[[137 135]
 [134 133]
 [148 148]
 [101 111]]
=>
[[148 148]
 [137 135]
 [134 133]
 [101 111]]

[[118 156 143 130 142 137 143 147 148 157 153 138 150 139 140 153]
 [153 104 149 106 142 151 146 151 151 142 146 145 102 158 152 117]
 [136 126 119 145 133 148 145 145 139 149 104 147 110 143 132 131]]
=>
[[118 156 143 130 142 137 143 147 148 157 153 138 150 139 140 153]
 [136 126 119 145 133 148 145 145 139 149 104 147 110 143 132 131]
 [153 104 149 106 142 151 146 151 151 142 146 145 102 158 152 117]]

[[158 132]
 [150 150]
 [145 155]]
=>
[[145 155]
 [150 150]
 [158 132]]

[[124 134 121 102 101 130 122]
 [124 143 110 108 107 131 132]
 [133 152 106 119 122 108 147]
 [130 150 105 114 118 116 143]]
=>
[[133 152 106 119 122 108 147]
 [130 150 105 114 118 116 143]
 [124 143 110 108 107 131 132]
 [124 134 121 102 101 130 122]]

[[141 143 147 116 144 122 108 145 144 145 148]
 [125 146 145 138 142 128 114 119 131 137 110]
 [117 132 146 152 143 138 111 127 147 135 119]
 [153 141 140 121 143 134 109 124 103 147 116]
 [102 115 135 149 113 130 143 108 106 129 110]
 [133 108 118 105 109 116 130 148 140 115 143]
 [125 112 112 132 102 125 143 128 120 111 142]]
=>
[[125 146 145 138 142 128 114 119 131 137 110]
 [141 143 147 116 144 122 108 145 144 145 148]
 [153 141 140 121 143 134 109 124 103 147 116]
 [117 132 146 152 143 138 111 127 147 135 119]
 [102 115 135 149 113 130 143 108 106 129 110]
 [125 112 112 132 102 125 143 128 120 111 142]
 [133 108 118 105 109 116 130 148 140 115 143]]

[[131 149 142 131 136 137 133 138 141 139 123 140 145]
 [150 111 137 121 123 147 133 136 138 129 127 138 114]
 [132 140 142 139 140 144 135 134 141 139 124 139 139]
 [116 142 132 149 139 129 141 137 125 140 123 137 143]
 [140 125 130 120 136 139 139 140 139 143 117 133 123]
 [111 146 130 146 119 114 126 122 122 124 127 127 145]
 [115 114 129 104 125 117 109 114 110 109 128 106 129]]
=>
[[131 149 142 131 136 137 133 138 141 139 123 140 145]
 [111 146 130 146 119 114 126 122 122 124 127 127 145]
 [116 142 132 149 139 129 141 137 125 140 123 137 143]
 [132 140 142 139 140 144 135 134 141 139 124 139 139]
 [140 125 130 120 136 139 139 140 139 143 117 133 123]
 [115 114 129 104 125 117 109 114 110 109 128 106 129]
 [150 111 137 121 123 147 133 136 138 129 127 138 114]]

[[118 120 140]
 [113 104 133]
 [123 117 139]
 [136 124 145]]
=>
[[136 124 145]
 [118 120 140]
 [123 117 139]
 [113 104 133]]

[[131 118 118 134 131 119 119 132 134 134 130 130 131 131 119 131]
 [138 101 100 146 140  99 102 137 145 146 136 139 139 141 102 138]
 [139 105 102 144 141 101 106 126 144 144 136 129 134 137 104 139]]
=>
[[131 118 118 134 131 119 119 132 134 134 130 130 131 131 119 131]
 [139 105 102 144 141 101 106 126 144 144 136 129 134 137 104 139]
 [138 101 100 146 140  99 102 137 145 146 136 139 139 141 102 138]]

[[130 127 133 130 149 128 116 120 126]
 [107 136 108 135 128 134 128 124 129]
 [119 135 122 143 121 127 127 130 136]
 [136 119 150 118 127 120 123 128 127]
 [148 124 139 125 142 113 123 127 136]
 [135 117 130 133 128 131 128 135 145]]
=>
[[107 136 108 135 128 134 128 124 129]
 [119 135 122 143 121 127 127 130 136]
 [130 127 133 130 149 128 116 120 126]
 [148 124 139 125 142 113 123 127 136]
 [136 119 150 118 127 120 123 128 127]
 [135 117 130 133 128 131 128 135 145]]
---
[[148 111 100 134 113]
 [125 129 131 142 135]
 [146 130 112 129 110]]
=>
[[125 129 131]
 [146 130 112]]

[[134 134 118 118]
 [135 115 137 119]
 [118 125 114 153]]
=>
[[135 115 137]
 [118 125 114]]

[[130 117 129 113 152]
 [129 128 127 127 130]
 [133 122 129 134 124]
 [129 103 129 109 115]
 [127 127 130 126 133]]
=>
[[129 128 127]
 [133 122 129]]

[[140 116 102 152]
 [104 128 150 137]
 [125 141 155 104]
 [124 128 146 152]]
=>
[[104 128 150]
 [125 141 155]]

[[129 129 127]
 [147 128 145]
 [126 125 129]
 [148 134 139]
 [113 105 145]]
=>
[[147 128 145]
 [126 125 129]]

[[113 132 153]
 [129 124 139]
 [110 130 137]
 [122 136 153]]
=>
[[129 124 139]
 [110 130 137]]

[[120 113 129]
 [144 135 153]
 [135 124 123]
 [125 127 131]
 [133 131 132]]
=>
[[144 135 153]
 [135 124 123]]
---
[[126 138 148]
 [131 149 133]]
=>
[[138 148]
 [149 133]]

[[130 151 139]
 [131 140 140]]
=>
[[151 139]
 [140 140]]

[[127 117 116 146 148]
 [121 121 138 123 119]
 [153 115 122 148 134]
 [111 154 138 116 124]
 [129 129 131 100 124]]
=>
[[117 116]
 [121 138]]

[[139 121 125 124 124]
 [142 125 131 146 150]]
=>
[[121 125]
 [125 131]]

[[110 114 105 150]
 [119 154 111 114]]
=>
[[114 105]
 [154 111]]

[[117 141 138 127]
 [101 130 138 125]
 [154 109 126 135]]
=>
[[141 138]
 [130 138]]

[[156 123 150]
 [157 125 150]
 [157 111 130]
 [100 120 107]]
=>
[[123 150]
 [125 150]]

[[108 108 129]
 [103 117 134]
 [104 130 132]
 [129 131 114]
 [111 128 143]]
=>
[[108 129]
 [117 134]]
---
[[121 149 132 138 134]
 [118 149 119 133 125]]
=>
[[149 132]
 [149 119]]

[[131 145 114 109 118]
 [128 140 113 117 123]
 [127 119 135 133 127]
 [101 123 119 122 140]]
=>
[[145 114]
 [140 113]]

[[128 114 117]
 [131 127 150]
 [125 136 118]]
=>
[[114 117]
 [127 150]]

[[150 124 146 155]
 [152 125 148 154]
 [156 117 143 150]
 [105 122 111 118]
 [152 126 148 154]]
=>
[[124 146]
 [125 148]]

[[128 132 145 121 126]
 [131 122 108 131 130]
 [132 126 127 120 127]
 [126 132 150 129 124]
 [127 128 120 125 131]]
=>
[[132 145]
 [122 108]]

[[121 131 130 138 128]
 [127 125 126 118 128]
 [110 135 135 155 127]]
=>
[[131 130]
 [125 126]]

[[124 135 136 118 122]
 [156 148 114 105 135]
 [112 124 130 131 121]
 [130 132 145 121 130]]
=>
[[135 136]
 [148 114]]

[[111 142 142 134]
 [146 128 125 124]
 [150 137 105 145]
 [145 153 101 131]
 [130 129 114 152]]
=>
[[142 142]
 [128 125]]
---
[[126 123 129 115 127 126 128 129 124 127 126 114 137 125]
 [128 139 128 126 127 128 127 128 139 127 140 123 147 126]
 [125 129 132 121 130 125 131 131 127 130 126 102 113 127]
 [130 126 128 127 130 127 130 132 126 129 126 139 134 127]
 [129 138 127 132 128 127 127 130 138 128 137 105 144 127]
 [127 109 126 129 129 129 125 128 110 128 112 119 133 129]]
=>
[[126 123 129 115 127 126 128 129 124 127 126 114 137 125]
 [125 129 132 121 130 125 131 131 127 130 126 102 113 127]
 [129 138 127 132 128 127 127 130 138 128 137 105 144 127]]

[[120 135 118 113 111 150 127]
 [121 141 130 109 109 146 129]
 [121 138 122 110 109 149 128]
 [121 144 153 138 124 115 129]
 [120 141 153 142 126 115 128]
 [120 136 118 112 110 150 127]
 [124 152 140 115 114 134 132]
 [136 133 137 146 123 123 122]
 [132 149 139 103 130 125 131]
 [137 133 134 103 123 142 122]]
=>
[[120 135 118 113 111 150 127]
 [121 138 122 110 109 149 128]
 [120 141 153 142 126 115 128]
 [124 152 140 115 114 134 132]
 [132 149 139 103 130 125 131]]

[[143 108 116 124 128 115]
 [129 113 114 128 138 112]
 [119 127 135 105 113 131]
 [119 138 142 111 112 139]]
=>
[[143 108 116 124 128 115]
 [119 127 135 105 113 131]]

[[128 102 129 120 128 128 129 128]
 [127 102 128 120 128 128 127 127]
 [126 115 129 122 129 127 129 128]
 [126 103 129 119 128 128 128 127]]
=>
[[128 102 129 120 128 128 129 128]
 [126 115 129 122 129 127 129 128]]

[[125 144 130 127 124 137 129 144]
 [126 145 132 135 129 135 126 147]
 [109 123 132 106 120 130 130 120]
 [131 142 125 116 125 142 129 144]
 [125 111 120 136 137 135 128 113]
 [122 105 124 120 133 125 125 103]
 [129 130 120 126 127 141 132 131]
 [114 146 129 139 125 120 129 149]
 [136 125 121 132 125 140 128 122]
 [131 126 129 138 123 131 129 121]]
=>
[[125 144 130 127 124 137 129 144]
 [109 123 132 106 120 130 130 120]
 [125 111 120 136 137 135 128 113]
 [129 130 120 126 127 141 132 131]
 [136 125 121 132 125 140 128 122]]

[[121 130 124 128 133]
 [107 122 132 125 118]
 [104 124 128 123 124]
 [114 132 124 142 132]]
=>
[[121 130 124 128 133]
 [104 124 128 123 124]]
